Below are the code and all the weights of a small trained network. Each question names an input and a class and asks about switching units off, where a switched-off unit gives its printed mean instead of its output.

import numpy as np


def w(rows, s, z=0):
    codes = np.array(rows[::2]) - 128.0
    scale = np.full(codes.shape[1], s)
    scale[-1] = z or s
    return codes * scale


def f(y):
    return y / 2 * (1 + np.tanh(0.7978845608 * (y + 0.044715 * y**3)))


def log_softmax(a):
    a = a - a.max(-1, keepdims=True)
    return a - np.log(np.exp(a).sum(-1, keepdims=True))


def net(x, mask):
    res = np.array(x, float).reshape(1, 2) / 4 @ E
    y = f(res @ A[0][:, :-1].T + A[0][:, -1])
    res = res + np.where(mask, y, B[0][:, -1]) @ B[0][:, :-1]
    return log_softmax(res[-1] @ U[:, :-1].T + U[:, -1])


A, B = {}, {}
E = w([
[252,254,9,201,75,185,214,189,51,205,206],'x0',
[21,208,188,175,63,18,209,39,42,252,5],'x1',
],0.0051)
A[0] = w([
[66,35,218,11,173,68,37,50,230,44,44,118],'neuron 0',
[86,73,197,121,189,134,92,79,138,93,96,214],'neuron 1',
[64,188,199,205,28,18,189,5,38,236,19,102],'neuron 2',
[212,56,87,79,206,220,55,226,204,50,237,120],'neuron 3',
[184,226,51,234,33,171,170,174,47,210,210,110],'neuron 4',
[43,56,253,32,229,80,10,70,206,80,74,103],'neuron 5',
[118,143,109,123,161,155,163,124,120,107,116,244],'neuron 6',
[218,94,81,75,195,220,24,199,195,23,217,112],'neuron 7',
[232,223,20,208,88,205,181,214,78,188,205,105],'neuron 8',
],0.0041,0.011)
B[0] = w([
[126,96,83,196,66,169,160,81,112,129,176,211],'neuron 0',
[174,92,120,128,113,97,147,167,85,122,162,237],'neuron 1',
[51,158,173,133,192,100,61,40,85,216,86,223],'neuron 2',
[60,160,178,120,186,94,75,76,74,223,76,214],'neuron 3',
[103,91,97,189,89,159,121,84,116,139,156,181],'neuron 4',
[100,88,93,175,63,214,167,37,133,114,184,200],'neuron 5',
[194,66,172,92,137,64,152,223,2,164,164,254],'neuron 6',
[70,161,166,133,189,97,63,41,74,202,65,207],'neuron 7',
[121,92,91,191,67,179,144,46,121,124,182,185],'neuron 8',
],0.0084,0.009)
U = w([
[81,150,166,125,189,84,82,98,113,159,66,125],'0',
[128,89,86,158,62,208,153,106,127,121,185,100],'1',
[212,105,154,87,141,49,154,248,112,115,146,255],'2',
[127,162,117,111,136,170,131,136,180,82,93,75],'3',
[134,154,101,108,126,156,131,130,176,107,78,76],'4',
[116,185,113,103,137,168,133,149,168,68,86,71],'5',
[123,153,128,112,144,187,129,142,211,96,92,83],'6',
[116,167,113,121,139,155,128,137,173,78,106,84],'7',
],0.012,0.0059)

Each question gives the input, the list of numbers given to net, and the class t.
The units are the neurons (one row each of A and B). Each row of codes is followed by its name. A weight is (code - 128) times the scale printed after its matrix; where a second scale follows, it is the last column's (A, B and U).
mask holds one flag per neuron, in row order. A switched-off neuron (its flag False) gives its mean, the last column of its row in B, instead of its output. The means were averaged over made-up inputs and are rounded, as every weight is.
A unit's drop is (log p(t) with every unit on - log p(t) with that unit switched off) / (log p(t) with every unit on - log p(t) with every unit switched off).
The circuit of an input: a set's keep is (log p(t) with only the set's units on - log p(t) with every unit switched off) / (log p(t) with every unit on - log p(t) with every unit switched off). Starting from all 9 units, units are removed one at a time, each time the one whose removal leaves the highest keep (on an exact tie, the one counted first), for as long as the keep stays at least 0.8.
units of the circuit, in order: the units of the circuit, biggest drop first
unit that matters most: the unit with the biggest drop
k most important neurons: the k neurons with the biggest drops, biggest first
drop of u: that unit's drop, to one decimal
input [3,2], class 2: units of the circuit, in order	(neuron 5; neuron 7)
input [-3,-3], class 2: units of the circuit, in order	(neuron 2; neuron 8)
input [0,-2], class 2: unit that matters most	neuron 2
input [-8,7], class 1: 2 most important neurons	(neuron 5; neuron 0)
input [-3,-1], class 2: units of the circuit, in order	(neuron 8; neuron 2)
input [6,-6], class 0: 2 most important neurons	(neuron 3; neuron 7)
input [0,-5], class 0: 2 most important neurons	(neuron 7; neuron 3)
input [-6,-4], class 1: 3 most important neurons	(neuron 5; neuron 0; neuron 2)
input [7,-8], class 0: 2 most important neurons	(neuron 3; neuron 7)
input [-1,3], class 2: 2 most important neurons	(neuron 7; neuron 3)
input [3,-5], class 0: drop of neuron 7	0.2
input [-4,-1], class 1: drop of neuron 5	0.3
input [-2,-7], class 0: drop of neuron 7	0.1
input [-7,-4], class 1: units of the circuit, in order	(neuron 5)
